Below are the code and all the weights of a small trained network. Each question names an input and a class and asks about switching units off, where a switched-off unit gives its printed mean instead of its output.

import numpy as np


def w(rows, s, z=0):
    codes = np.array(rows[::2]) - 128.0
    scale = np.full(codes.shape[1], s)
    scale[-1] = z or s
    return codes * scale


def f(y):
    return y / 2 * (1 + np.tanh(0.7978845608 * (y + 0.044715 * y**3)))


def log_softmax(a):
    a = a - a.max(-1, keepdims=True)
    return a - np.log(np.exp(a).sum(-1, keepdims=True))


def net(x, mask):
    res = np.array(x, float).reshape(1, 4) / 4 @ E
    y = f(res @ A[0][:, :-1].T + A[0][:, -1])
    res = res + np.where(mask, y, B[0][:, -1]) @ B[0][:, :-1]
    return log_softmax(res[-1] @ U[:, :-1].T + U[:, -1])


A, B = {}, {}
E = w([
[191,216,90,89,110],'x0',
[128,128,129,128,131],'x1',
[171,90,158,3,156],'x2',
[122,98,12,122,170],'x3',
],0.015)
A[0] = w([
[128,36,114,88,150,126],'neuron 1',
[208,177,75,92,124,10],'neuron 2',
[79,68,185,184,144,179],'neuron 3',
[119,99,224,105,94,30],'neuron 4',
[154,194,128,133,62,140],'neuron 5',
[151,229,142,174,84,126],'neuron 6',
[107,198,144,146,79,121],'neuron 7',
[90,113,85,213,119,47],'neuron 8',
[168,135,142,102,138,152],'neuron 9',
[108,66,114,104,208,108],'neuron 10',
[152,205,83,78,151,142],'neuron 11',
[70,142,77,218,124,134],'neuron 12',
[188,123,178,46,143,20],'neuron 13',
[48,93,195,170,152,60],'neuron 14',
[112,143,9,133,148,45],'neuron 15',
[102,77,103,85,135,90],'neuron 16',
],0.012,0.014)
B[0] = w([
[111,82,68,158,184,201],'neuron 1',
[184,36,133,51,162,184],'neuron 2',
[165,132,179,64,96,249],'neuron 3',
[223,45,144,10,166,174],'neuron 4',
[92,142,114,157,138,210],'neuron 5',
[68,145,65,235,170,228],'neuron 6',
[85,143,111,196,157,190],'neuron 7',
[189,63,119,34,166,184],'neuron 8',
[134,114,127,106,115,187],'neuron 9',
[116,88,78,153,184,188],'neuron 10',
[138,142,185,104,79,238],'neuron 11',
[188,138,165,65,90,238],'neuron 12',
[103,178,209,186,15,197],'neuron 13',
[98,206,170,189,69,192],'neuron 14',
[129,164,249,120,24,196],'neuron 15',
[122,116,96,151,184,159],'neuron 16',
],0.012,0.013)
U = w([
[133,202,195,143,47,135],'0',
[195,82,129,4,164,228],'1',
[82,119,15,200,248,4],'2',
],0.011,0.002)

Each question gives the input, the list of numbers given to net, and the class t.
The units are the neurons (one row each of A and B). Each row of codes is followed by its name. A weight is (code - 128) times the scale printed after its matrix; where a second scale follows, it is the last column's (A, B and U).
mask holds one flag per neuron, in row order. A switched-off neuron (its flag False) gives its mean, the last column of its row in B, instead of its output. The means were averaged over made-up inputs and are rounded, as every weight is.
A unit's drop is (log p(t) with every unit on - log p(t) with that unit switched off) / (log p(t) with every unit on - log p(t) with every unit switched off).
most important unit: the unit with the biggest drop
k most important neurons: the k neurons with the biggest drops, biggest first
drop when u is switched off: that unit's drop, to one decimal
input [3,6,-4,8], class 0: most important unit -> neuron 15
input [8,5,8,0], class 0: 4 most important neurons -> [neuron 13; neuron 11; neuron 4; neuron 8]
input [0,0,-8,4], class 1: 3 most important neurons -> [neuron 8; neuron 13; neuron 14]
input [-3,2,-8,1], class 1: 3 most important neurons -> [neuron 8; neuron 13; neuron 12]
input [-6,-1,-2,1], class 1: 2 most important neurons -> [neuron 13; neuron 8]
input [4,-6,5,0], class 0: 3 most important neurons -> [neuron 13; neuron 4; neuron 8]
input [0,2,4,2], class 2: 2 most important neurons -> [neuron 3; neuron 12]
input [2,8,4,-1], class 0: 2 most important neurons -> [neuron 13; neuron 4]
input [7,-7,-8,0], class 2: 2 most important neurons -> [neuron 6; neuron 7]
input [-2,-7,1,-1], class 1: 2 most important neurons -> [neuron 13; neuron 6]
input [-5,0,-7,2], class 1: drop when neuron 8 is switched off -> 1.4
input [-8,-3,-7,4], class 1: drop when neuron 8 is switched off -> 1.6
input [0,8,6,5], class 2: drop when neuron 1 is switched off -> 0.1
input [1,6,-6,-4], class 2: most important unit -> neuron 6
